Here is a tiny trained network, its code and every weight. The questions are about switching its units off for an input and a class, where a switched-off unit gives its printed mean instead of its output.

import numpy as np


def w(rows, s, z=0):
    codes = np.array(rows[::2]) - 128.0
    scale = np.full(codes.shape[1], s)
    scale[-1] = z or s
    return codes * scale


def norm(h):
    return h / np.sqrt((h * h).mean(-1, keepdims=True) + 1e-5)


def f(y):
    return np.maximum(y, 0)


def log_softmax(a):
    a = a - a.max(-1, keepdims=True)
    return a - np.log(np.exp(a).sum(-1, keepdims=True))


def net(x, mask):
    res = np.array(x, float).reshape(1, 8) / 4 @ E
    u = 0
    for l in range(3):
        y = f(norm(res) @ A[l][:, :-1].T + A[l][:, -1])
        res = res + np.where(mask[u : u + 3], y, B[l][:, -1]) @ B[l][:, :-1]
        u += 3
    return log_softmax(norm(res)[-1] @ U[:, :-1].T + U[:, -1])


A, B = {}, {}
E = w([
[176,140,238,122,156,147,54],'x0',
[199,173,112,230,68,130,164],'x1',
[141,150,102,86,30,140,99],'x2',
[191,92,47,101,158,127,124],'x3',
[57,98,169,122,77,5,225],'x4',
[184,89,163,217,116,214,207],'x5',
[169,73,136,116,76,254,136],'x6',
[51,130,115,163,115,181,108],'x7',
],0.0084)
A[0] = w([
[221,150,67,138,159,81,93,25],'0.n1',
[170,81,169,243,254,135,89,1],'0.n2',
[197,147,137,75,163,96,110,37],'0.n3',
],0.0088,0.0051)
B[0] = w([
[128,159,155,180,58,82,201,197],'0.n1',
[127,166,94,45,194,240,176,254],'0.n2',
[164,156,173,107,85,1,114,179],'0.n3',
],0.0084,0.0032)
A[1] = w([
[157,51,92,17,54,202,100,119],'1.n1',
[130,106,38,88,153,75,97,3],'1.n2',
[112,171,90,118,89,156,2,49],'1.n3',
],0.0096,0.003)
B[1] = w([
[153,114,60,2,210,196,57,254],'1.n1',
[90,45,209,188,156,62,108,188],'1.n2',
[185,194,135,143,140,128,238,202],'1.n3',
],0.0096,0.0054)
A[2] = w([
[2,107,112,81,133,67,129,5],'2.n1',
[90,151,120,168,75,203,138,175],'2.n2',
[51,132,95,99,152,82,145,114],'2.n3',
],0.013,0.0011)
B[2] = w([
[106,13,171,23,103,75,68,253],'2.n1',
[28,61,141,128,104,92,132,193],'2.n2',
[93,5,179,112,99,143,8,226],'2.n3',
],0.012,0.007)
U = w([
[146,131,75,74,166,252,146,139],'0',
[129,113,102,246,67,61,212,113],'1',
[173,200,124,125,147,67,101,3],'2',
[96,70,165,69,118,75,86,251],'3',
],0.017,0.006)

Each question gives the input, the list of numbers given to net, and the class t.
The units are the neurons (one row each of A and B). Each row of codes is followed by its name. A weight is (code - 128) times the scale printed after its matrix; where a second scale follows, it is the last column's (A, B and U).
mask holds one flag per neuron, layer by layer. A switched-off neuron (its flag False) gives its mean, the last column of its row in B, instead of its output. The means were averaged over made-up inputs and are rounded, as every weight is.
A unit's drop is (log p(t) with every unit on - log p(t) with that unit switched off) / (log p(t) with every unit on - log p(t) with every unit switched off).
The circuit of an input: a set's keep is (log p(t) with only the set's units on - log p(t) with every unit switched off) / (log p(t) with every unit on - log p(t) with every unit switched off). Starting from all 9 units, units are removed one at a time, each time the one whose removal leaves the highest keep (on an exact tie, the one counted first), for as long as the keep stays at least 0.8.
units of the circuit, in order: the units of the circuit, biggest drop first
top k neurons: the k neurons with the biggest drops, biggest first
drop when u is switched off: that unit's drop, to one decimal
input [-7,-3,6,3,-5,-1,1,-2], class 0: top 2 neurons -> 2.n1, 1.n3
input [8,-7,-3,3,2,3,3,-7], class 0: units of the circuit, in order -> 2.n1, 0.n2, 2.n3
input [-5,-3,5,-2,-7,7,-4,-8], class 1: top 4 neurons -> 0.n1, 1.n1, 0.n2, 2.n1
input [0,-3,7,-1,-3,-6,1,0], class 0: top 2 neurons -> 1.n3, 1.n1
input [8,8,-6,1,8,4,7,-8], class 1: units of the circuit, in order -> 2.n1
input [4,5,7,-5,-3,-2,-3,3], class 2: top 3 neurons -> 1.n3, 0.n1, 1.n2
input [5,5,7,-1,-6,4,-3,3], class 1: top 4 neurons -> 1.n1, 2.n2, 2.n1, 0.n2
input [-2,4,-5,7,-5,-3,3,-5], class 2: units of the circuit, in order -> 0.n1, 0.n3, 2.n3
input [5,2,2,4,1,-1,-8,-5], class 2: units of the circuit, in order -> 2.n1, 2.n2
input [-8,-7,-1,-2,0,4,7,-3], class 0: top 2 neurons -> 1.n1, 2.n1
input [0,3,-7,7,3,2,-2,8], class 0: top 2 neurons -> 0.n2, 2.n1
input [5,-1,-6,4,-2,0,-2,-3], class 0: top 2 neurons -> 0.n2, 2.n1
input [5,7,3,-7,-1,4,-6,-7], class 1: top 2 neurons -> 1.n1, 2.n1
input [-3,1,2,-2,4,8,-5,-1], class 1: units of the circuit, in order -> 2.n1
input [2,-1,-5,0,5,8,-5,-8], class 1: top 3 neurons -> 2.n1, 1.n1, 2.n3
input [1,5,0,3,1,8,-4,7], class 1: drop when 1.n1 is switched off -> 0.3
input [3,-8,6,-3,6,5,5,-5], class 0: drop when 2.n1 is switched off -> 0.2
input [-1,-7,8,4,5,2,5,-5], class 0: drop when 0.n2 is switched off -> -0.1
